Here is a tiny trained network, its code and every weight. The questions are about switching its units off for an input and a target symbol, where a switched-off unit gives its printed mean instead of its output.

import numpy as np


def w(rows, s, z=0):
    codes = np.array(rows[::2]) - 128.0
    scale = np.full(codes.shape[1], s)
    scale[-1] = z or s
    return codes * scale


def norm(h):
    return h / np.sqrt((h * h).mean(-1, keepdims=True) + 1e-5)


def f(y):
    return np.maximum(y, 0)


def softmax(a):
    e = np.exp(a - a.max(-1, keepdims=True))
    return e / e.sum(-1, keepdims=True)


def log_softmax(a):
    a = a - a.max(-1, keepdims=True)
    return a - np.log(np.exp(a).sum(-1, keepdims=True))


def net(x, mask):
    ids = ['ΔΛΠΦΨαγεζξω'.index(c) for c in x.split()]
    T = len(ids)
    res = E[ids] + P[:T]
    q, k, v = (norm(res) @ M[0].T for M in (Q, K, V))
    z = softmax(np.where(np.tri(T) > 0, q @ k.T / 4**0.5, -1e9)) @ v
    res = res + np.where(mask[0], z, O[0][:, -1]) @ O[0][:, :-1]
    y = f(norm(res) @ A[0][:, :-1].T + A[0][:, -1])
    res = res + np.where(mask[1:13], y, B[0][:, -1]) @ B[0][:, :-1]
    return log_softmax(norm(res)[-1] @ U[:, :-1].T + U[:, -1])


Q, K, V, O, A, B = {}, {}, {}, {}, {}, {}
E = w([
[155,94,121],'Δ',
[154,185,49],'Λ',
[157,119,106],'Π',
[169,108,100],'Φ',
[90,68,75],'Ψ',
[150,113,114],'α',
[146,238,102],'γ',
[134,155,224],'ε',
[138,138,59],'ζ',
[120,105,6],'ξ',
[161,99,123],'ω',
],0.018)
P = w([
[1,194,173],'0',
[163,131,145],'1',
[179,131,137],'2',
[175,136,144],'3',
[175,137,146],'4',
[174,140,147],'5',
[178,138,152],'6',
[180,140,146],'7',
[175,139,152],'8',
[177,137,151],'9',
[176,135,150],'10',
[175,138,147],'11',
[165,131,158],'12',
[171,131,146],'13',
],0.0065)
Q[0] = w([
[152,211,83],'head 0',
[128,184,199],'head 0',
[23,252,106],'head 0',
[209,134,208],'head 0',
],0.028)
K[0] = w([
[210,184,102],'head 0',
[143,156,207],'head 0',
[253,106,132],'head 0',
[87,195,205],'head 0',
],0.031)
V[0] = w([
[48,3,90],'head 0',
[114,114,62],'head 0',
[100,68,219],'head 0',
[149,231,152],'head 0',
],0.017)
O[0] = w([
[250,95,79,147],'head 0',
[145,131,46,206],'head 0',
[179,101,239,2],'head 0',
[36,113,181,145],'head 0',
],0.021,0.0055)
A[0] = w([
[158,110,149,254],'neuron 0',
[120,132,96,65],'neuron 1',
[132,154,151,48],'neuron 2',
[129,129,108,216],'neuron 3',
[157,140,92,166],'neuron 4',
[136,159,165,62],'neuron 5',
[167,255,128,48],'neuron 6',
[165,46,97,87],'neuron 7',
[124,116,108,140],'neuron 8',
[174,110,150,67],'neuron 9',
[120,162,74,57],'neuron 10',
[123,90,103,61],'neuron 11',
],0.035,0.003)
B[0] = w([
[169,143,168,175],'neuron 0',
[150,102,150,190],'neuron 1',
[103,103,147,136],'neuron 2',
[122,112,156,182],'neuron 3',
[161,151,53,213],'neuron 4',
[94,98,179,143],'neuron 5',
[3,154,158,182],'neuron 6',
[15,144,148,212],'neuron 7',
[127,114,143,165],'neuron 8',
[202,150,113,175],'neuron 9',
[182,76,164,250],'neuron 10',
[123,180,121,155],'neuron 11',
],0.05,0.014)
U = w([
[203,167,180,143],'Δ',
[51,31,108,68],'Λ',
[192,64,194,90],'Π',
[134,78,93,110],'Φ',
[156,192,105,253],'Ψ',
[104,238,152,198],'α',
[4,177,99,87],'γ',
[137,152,225,163],'ε',
[211,52,131,73],'ζ',
[48,122,30,78],'ξ',
[207,155,199,143],'ω',
],0.016,0.0055)

Each question gives the input, a string of symbols that net reads in full, and the target symbol t.
The units are the heads (4 rows each of Q, K, V and O) and the neurons (one row each of A and B). Each row of codes is followed by its name. A weight is (code - 128) times the scale printed after its matrix; where a second scale follows, it is the last column's (O, A, B and U).
mask holds one flag per unit, heads first, then neurons. A switched-off unit (its flag False) gives its mean, the last column of its rows in O or B, instead of its output. The means were averaged over made-up inputs and are rounded, as every weight is.
A unit's drop is (log p(t) with every unit on - log p(t) with that unit switched off) / (log p(t) with every unit on - log p(t) with every unit switched off).
The circuit of an input: a set's keep is (log p(t) with only the set's units on - log p(t) with every unit switched off) / (log p(t) with every unit on - log p(t) with every unit switched off). Starting from the 12 units with the biggest drops (on a tie, the unit counted first), units are removed one at a time, each time the one whose removal leaves the highest keep (on an exact tie, the one counted first), for as long as the keep stays at least 0.8.
circuit, biggest first: the units of the circuit, biggest drop first
most important unit: the unit with the biggest drop
top k neurons: the k neurons with the biggest drops, biggest first
drop when u is switched off: that unit's drop, to one decimal
input γ Φ α, target γ: circuit, biggest first : [head 0]
input ξ Π α, target ξ: circuit, biggest first : [head 0; neuron 7]
input γ Π ω γ Δ Φ ε Π ω α ξ ξ Λ, target Λ: top 2 neurons : [neuron 6; neuron 0]
input α α Ψ Λ Ψ α Φ Λ ε Ψ ζ, target ζ: circuit, biggest first : [neuron 7; neuron 10; head 0]
input ω ω Δ Ψ γ Δ γ Π Λ α Δ Ψ Π, target ω: circuit, biggest first : [head 0; neuron 10]
input Ψ ε Λ α α γ ξ ξ ε Φ Ψ ζ, target ζ: top 3 neurons : [neuron 10; neuron 7; neuron 1]
input α Π Φ Π, target α: top 4 neurons : [neuron 7; neuron 10; neuron 9; neuron 0]
input Λ Φ ζ Φ ε γ Λ Ψ α Ψ ζ ω α, target Λ: top 4 neurons : [neuron 7; neuron 6; neuron 4; neuron 0]
input ε ε ε α Δ Δ ξ Π ε α Φ α γ γ, target γ: top 2 neurons : [neuron 6; neuron 0]
input ζ Ψ Λ ε Φ ω γ Ψ Λ ω Λ ω, target ζ: top 2 neurons : [neuron 10; neuron 6]
input α γ γ, target γ: drop when neuron 10 is switched off : 0.1
input Ψ ω Ψ Λ, target Λ: drop when neuron 11 is switched off : 0.0
input γ Π α ξ ζ ζ α Ψ Λ Π Λ ξ ω, target γ: drop when head 0 is switched off : 0.9
input ω Ψ Π ζ Φ Φ, target ω: drop when head 0 is switched off : 2.4
input γ Δ ξ ε Ψ ξ Φ Π, target γ: most important unit : head 0
